Below is a small trained network, with its code and all its weights. Each question gives an input and a target symbol and asks what happens when units are switched off, that is, made to give their printed mean instead of their output.

import numpy as np


def w(rows, s, z=0):
    codes = np.array(rows[::2]) - 128.0
    scale = np.full(codes.shape[1], s)
    scale[-1] = z or s
    return codes * scale


def f(y):
    return np.maximum(y, 0)


def softmax(a):
    e = np.exp(a - a.max(-1, keepdims=True))
    return e / e.sum(-1, keepdims=True)


def log_softmax(a):
    a = a - a.max(-1, keepdims=True)
    return a - np.log(np.exp(a).sum(-1, keepdims=True))


def net(x, mask):
    ids = ['ΠΨΩαβγδεζηθλμστφ'.index(c) for c in x.split()]
    T = len(ids)
    res = E[ids] + P[:T]
    q, k, v = (res @ M[0].T for M in (Q, K, V))
    z = softmax(np.where(np.tri(T) > 0, q @ k.T / 2**0.5, -1e9)) @ v
    res = res + np.where(mask[0], z, O[0][:, -1]) @ O[0][:, :-1]
    y = f(res @ A[0][:, :-1].T + A[0][:, -1])
    res = res + np.where(mask[1:9], y, B[0][:, -1]) @ B[0][:, :-1]
    return log_softmax(res[-1] @ U[:, :-1].T + U[:, -1])


Q, K, V, O, A, B = {}, {}, {}, {}, {}, {}
E = w([
[41,70,115,135,42],'Π',
[161,13,80,146,2],'Ψ',
[98,181,68,151,131],'Ω',
[74,93,154,141,164],'α',
[202,191,162,65,163],'β',
[166,85,148,112,136],'γ',
[92,174,111,141,63],'δ',
[75,85,138,157,179],'ε',
[147,94,147,108,138],'ζ',
[188,97,169,76,114],'η',
[174,98,136,97,138],'θ',
[83,205,175,90,133],'λ',
[193,95,189,139,254],'μ',
[180,192,106,138,98],'σ',
[189,68,97,248,130],'τ',
[154,93,136,112,142],'φ',
],0.0086)
P = w([
[133,84,1,38,135],'0',
[130,131,86,101,122],'1',
[127,136,115,127,119],'2',
[125,132,132,145,116],'3',
[143,143,139,168,114],'4',
[140,137,154,178,105],'5',
[145,137,168,183,107],'6',
[142,139,178,196,111],'7',
],0.0063)
Q[0] = w([
[101,71,91,128,34],'head 0',
[94,5,120,19,187],'head 0',
],0.027)
K[0] = w([
[48,56,109,94,52],'head 0',
[137,70,6,28,188],'head 0',
],0.023)
V[0] = w([
[63,11,207,161,58],'head 0',
[252,101,220,19,12],'head 0',
],0.013)
O[0] = w([
[74,35,45,25,158,7],'head 0',
[38,69,254,80,4,6],'head 0',
],0.0091,0.0011)
A[0] = w([
[220,140,106,37,42,169],'neuron 0',
[191,115,193,11,231,115],'neuron 1',
[63,239,117,22,104,43],'neuron 2',
[150,182,198,141,178,174],'neuron 3',
[180,132,216,111,173,1],'neuron 4',
[163,64,95,177,20,88],'neuron 5',
[80,196,52,137,93,60],'neuron 6',
[107,253,126,67,69,164],'neuron 7',
],0.014,0.0056)
B[0] = w([
[192,113,153,106,43,205],'neuron 0',
[97,82,114,118,252,141],'neuron 1',
[129,3,64,91,158,152],'neuron 2',
[145,198,136,39,118,254],'neuron 3',
[37,124,29,107,105,155],'neuron 4',
[113,191,80,202,150,196],'neuron 5',
[39,109,91,171,97,207],'neuron 6',
[82,90,193,198,184,250],'neuron 7',
],0.024,0.007)
U = w([
[150,140,131,103,100,94],'Π',
[78,34,173,226,87,151],'Ψ',
[240,128,39,228,254,137],'Ω',
[75,33,29,67,64,108],'α',
[178,115,121,114,163,155],'β',
[188,128,92,161,27,73],'γ',
[143,139,100,118,116,44],'δ',
[31,199,88,169,125,120],'ε',
[223,169,103,66,138,182],'ζ',
[109,109,76,64,226,3],'η',
[192,164,248,188,76,157],'θ',
[138,131,134,136,93,160],'λ',
[183,118,146,84,108,239],'μ',
[49,135,190,39,32,36],'σ',
[120,45,222,92,231,179],'τ',
[148,120,138,122,88,68],'φ',
],0.0052,0.0055)

Each question gives the input, a string of symbols that net reads in full, and the target symbol t.
The units are the heads (2 rows each of Q, K, V and O) and the neurons (one row each of A and B). Each row of codes is followed by its name. A weight is (code - 128) times the scale printed after its matrix; where a second scale follows, it is the last column's (O, A, B and U).
mask holds one flag per unit, heads first, then neurons. A switched-off unit (its flag False) gives its mean, the last column of its rows in O or B, instead of its output. The means were averaged over made-up inputs and are rounded, as every weight is.
A unit's drop is (log p(t) with every unit on - log p(t) with that unit switched off) / (log p(t) with every unit on - log p(t) with every unit switched off).
The circuit of an input: a set's keep is (log p(t) with only the set's units on - log p(t) with every unit switched off) / (log p(t) with every unit on - log p(t) with every unit switched off). Starting from all 9 units, units are removed one at a time, each time the one whose removal leaves the highest keep (on an exact tie, the one counted first), for as long as the keep stays at least 0.8.
circuit, biggest first: the units of the circuit, biggest drop first
top k neurons: the k neurons with the biggest drops, biggest first
drop when u is switched off: that unit's drop, to one decimal
input Π Π δ γ, target τ: circuit, biggest first -> neuron 1; head 0
input θ Ω Ω, target ε: circuit, biggest first -> neuron 6; head 0
input Ω Ω Ω Ω θ, target ζ: circuit, biggest first -> head 0; neuron 3; neuron 7
input Ω τ λ ε, target ζ: circuit, biggest first -> head 0; neuron 3
input Ω δ α, target ζ: top 2 neurons -> neuron 3; neuron 7
input δ δ θ δ Π Π ε ζ, target τ: circuit, biggest first -> head 0; neuron 1
input β Ψ ε, target ε: circuit, biggest first -> head 0; neuron 4; neuron 5
input σ Ω η, target σ: top neuron -> neuron 4
input β Ω Ω θ, target ε: circuit, biggest first -> head 0; neuron 4
input Ω Ω ζ, target ζ: circuit, biggest first -> head 0; neuron 3
input σ Ω Ω Ω α, target ζ: circuit, biggest first -> head 0; neuron 3; neuron 7
input σ η δ, target Ψ: top 2 neurons -> neuron 3; neuron 7
input Ψ θ γ, target α: top 2 neurons -> neuron 7; neuron 2
input Ψ δ θ, target α: top neuron -> neuron 2
input η δ γ, target Ψ: circuit, biggest first -> head 0; neuron 3
input ε Ω Π ζ, target Ω: top 2 neurons -> neuron 1; neuron 0
input θ τ Ω ε Ω ε Ω μ, target η: top 2 neurons -> neuron 1; neuron 4
input Π σ η δ, target Ψ: top 3 neurons -> neuron 3; neuron 7; neuron 6
input Π ε β α, target τ: top 2 neurons -> neuron 1; neuron 5
input ζ Ω θ σ Π, target α: circuit, biggest first -> head 0
input Ω μ η, target ζ: top 2 neurons -> neuron 3; neuron 6
input Ω ε Ω φ, target ζ: top 3 neurons -> neuron 3; neuron 7; neuron 6
input Ω θ τ τ, target Ω: top 3 neurons -> neuron 3; neuron 0; neuron 6
input θ Π Π, target α: drop when head 0 is switched off -> 1.5
